Below are the code and all the weights of a small trained network. Each question names an input and a class and asks about switching units off, where a switched-off unit gives its printed mean instead of its output.

import numpy as np


def w(rows, s, z=0):
    codes = np.array(rows[::2]) - 128.0
    scale = np.full(codes.shape[1], s)
    scale[-1] = z or s
    return codes * scale


def norm(h):
    return h / np.sqrt((h * h).mean(-1, keepdims=True) + 1e-5)


def f(y):
    return np.maximum(y, 0)


def log_softmax(a):
    a = a - a.max(-1, keepdims=True)
    return a - np.log(np.exp(a).sum(-1, keepdims=True))


def net(x, mask):
    res = np.array(x, float).reshape(1, 4) / 4 @ E
    u = 0
    for l in range(2):
        y = f(norm(res) @ A[l][:, :-1].T + A[l][:, -1])
        res = res + np.where(mask[u : u + 6], y, B[l][:, -1]) @ B[l][:, :-1]
        u += 6
    return log_softmax(norm(res)[-1] @ U[:, :-1].T + U[:, -1])


A, B = {}, {}
E = w([
[144,122,82,246,89,187,99,50,226,96,121,192],'x0',
[17,134,178,99,93,28,89,70,152,13,22,52],'x1',
[117,125,136,131,175,118,29,96,30,161,157,162],'x2',
[141,253,94,100,196,45,72,134,211,135,191,204],'x3',
],0.007)
A[0] = w([
[107,159,155,74,198,88,50,177,40,182,174,78,71],'L0N0',
[109,81,164,127,124,180,47,112,62,171,73,153,104],'L0N1',
[90,102,62,125,121,96,86,26,79,137,181,175,11],'L0N2',
[97,55,67,66,163,78,59,102,161,36,129,58,179],'L0N3',
[123,241,153,136,203,29,99,90,170,163,194,176,74],'L0N4',
[108,122,87,254,97,126,52,122,173,154,84,167,4],'L0N5',
],0.0069,0.0045)
B[0] = w([
[121,140,144,115,100,203,77,179,172,138,104,182,237],'L0N0',
[221,41,27,73,97,61,79,94,178,176,216,104,198],'L0N1',
[32,155,119,38,76,141,76,222,184,93,147,147,166],'L0N2',
[184,231,95,139,165,154,107,144,30,129,89,130,237],'L0N3',
[177,2,140,177,114,94,121,51,129,159,156,37,255],'L0N4',
[93,161,187,75,68,253,229,185,181,131,195,130,190],'L0N5',
],0.0092,0.0066)
A[1] = w([
[170,70,67,131,79,69,240,159,135,100,76,110,69],'L1N0',
[126,145,187,39,176,173,145,178,130,135,105,135,59],'L1N1',
[153,94,111,185,188,136,214,130,42,255,167,175,72],'L1N2',
[156,141,70,176,152,157,152,179,111,200,157,226,3],'L1N3',
[203,193,88,113,111,88,227,228,181,125,99,109,82],'L1N4',
[90,106,225,38,190,56,123,219,94,185,142,92,143],'L1N5',
],0.0083,0.0042)
B[1] = w([
[234,61,45,129,187,54,43,93,153,159,224,184,220],'L1N0',
[126,217,166,150,110,207,121,198,157,69,172,97,184],'L1N1',
[114,151,138,90,112,146,97,31,83,53,50,23,254],'L1N2',
[24,229,168,144,177,5,134,153,116,32,48,137,219],'L1N3',
[103,149,157,52,115,96,55,221,72,208,136,175,236],'L1N4',
[76,72,113,205,101,154,255,54,240,107,174,171,247],'L1N5',
],0.0091,0.0059)
U = w([
[197,29,89,192,127,83,169,50,130,128,172,48,244],'0',
[39,136,197,157,37,245,230,170,218,38,189,162,112],'1',
[74,200,158,121,137,88,99,114,34,17,51,55,84],'2',
[154,105,81,60,96,63,37,215,144,155,192,209,150],'3',
[185,128,141,126,107,175,98,210,122,186,130,106,136],'4',
[65,64,108,219,209,152,211,192,29,168,40,255,2],'5',
],0.0099,0.0062)

Each question gives the input, the list of numbers given to net, and the class t.
The units are the neurons (one row each of A and B). Each row of codes is followed by its name. A weight is (code - 128) times the scale printed after its matrix; where a second scale follows, it is the last column's (A, B and U).
mask holds one flag per neuron, layer by layer. A switched-off neuron (its flag False) gives its mean, the last column of its row in B, instead of its output. The means were averaged over made-up inputs and are rounded, as every weight is.
A unit's drop is (log p(t) with every unit on - log p(t) with that unit switched off) / (log p(t) with every unit on - log p(t) with every unit switched off).
The circuit of an input: a set's keep is (log p(t) with only the set's units on - log p(t) with every unit switched off) / (log p(t) with every unit on - log p(t) with every unit switched off). Starting from all 12 units, units are removed one at a time, each time the one whose removal leaves the highest keep (on an exact tie, the one counted first), for as long as the keep stays at least 0.8.
units of the circuit, in order: the units of the circuit, biggest drop first
k most important neurons: the k neurons with the biggest drops, biggest first
top k neurons in layer l: the k neurons of layer l with the biggest drops, biggest first
input [4,-1,-7,-5], class 3: top neuron in layer 1 => (L1N0)
input [-6,-5,0,5], class 1: 3 most important neurons => (L0N0, L1N5, L0N1)
input [4,-3,8,-6], class 3: units of the circuit, in order => (L0N1, L0N4)
input [-8,-4,8,-5], class 1: 4 most important neurons => (L0N0, L1N5, L0N4, L1N0)
input [-7,-7,-6,-2], class 1: 4 most important neurons => (L1N5, L0N4, L0N3, L1N1)
input [-5,-5,-6,-4], class 3: units of the circuit, in order => (L1N4, L1N0)
input [7,0,5,-4], class 1: 2 most important neurons => (L0N5, L1N0)
input [6,-8,1,3], class 2: units of the circuit, in order => (L1N3, L1N2)
input [0,4,-7,8], class 0: 3 most important neurons => (L0N4, L0N5, L0N0)
input [1,-7,6,-3], class 2: 3 most important neurons => (L1N3, L1N2, L0N4)
input [-1,-6,1,-5], class 2: 3 most important neurons => (L1N2, L0N4, L1N3)
input [6,3,-8,5], class 3: top 2 neurons in layer 1 => (L1N4, L1N5)
input [8,-8,-5,6], class 1: 2 most important neurons => (L0N3, L0N5)
input [7,5,2,0], class 1: units of the circuit, in order => (L0N5)
input [5,7,-5,-3], class 2: top 3 neurons in layer 0 => (L0N4, L0N3, L0N1)
input [-7,-3,5,-4], class 1: 2 most important neurons => (L0N0, L1N5)
input [-5,-8,8,-2], class 2: 2 most important neurons => (L1N2, L1N3)
input [3,0,7,-6], class 3: top 3 neurons in layer 0 => (L0N1, L0N2, L0N4)
input [-5,-6,3,8], class 0: 2 most important neurons => (L0N4, L0N3)
input [-4,6,-8,3], class 3: units of the circuit, in order => (L1N4)
input [2,1,5,-4], class 3: units of the circuit, in order => (L0N1, L0N4)
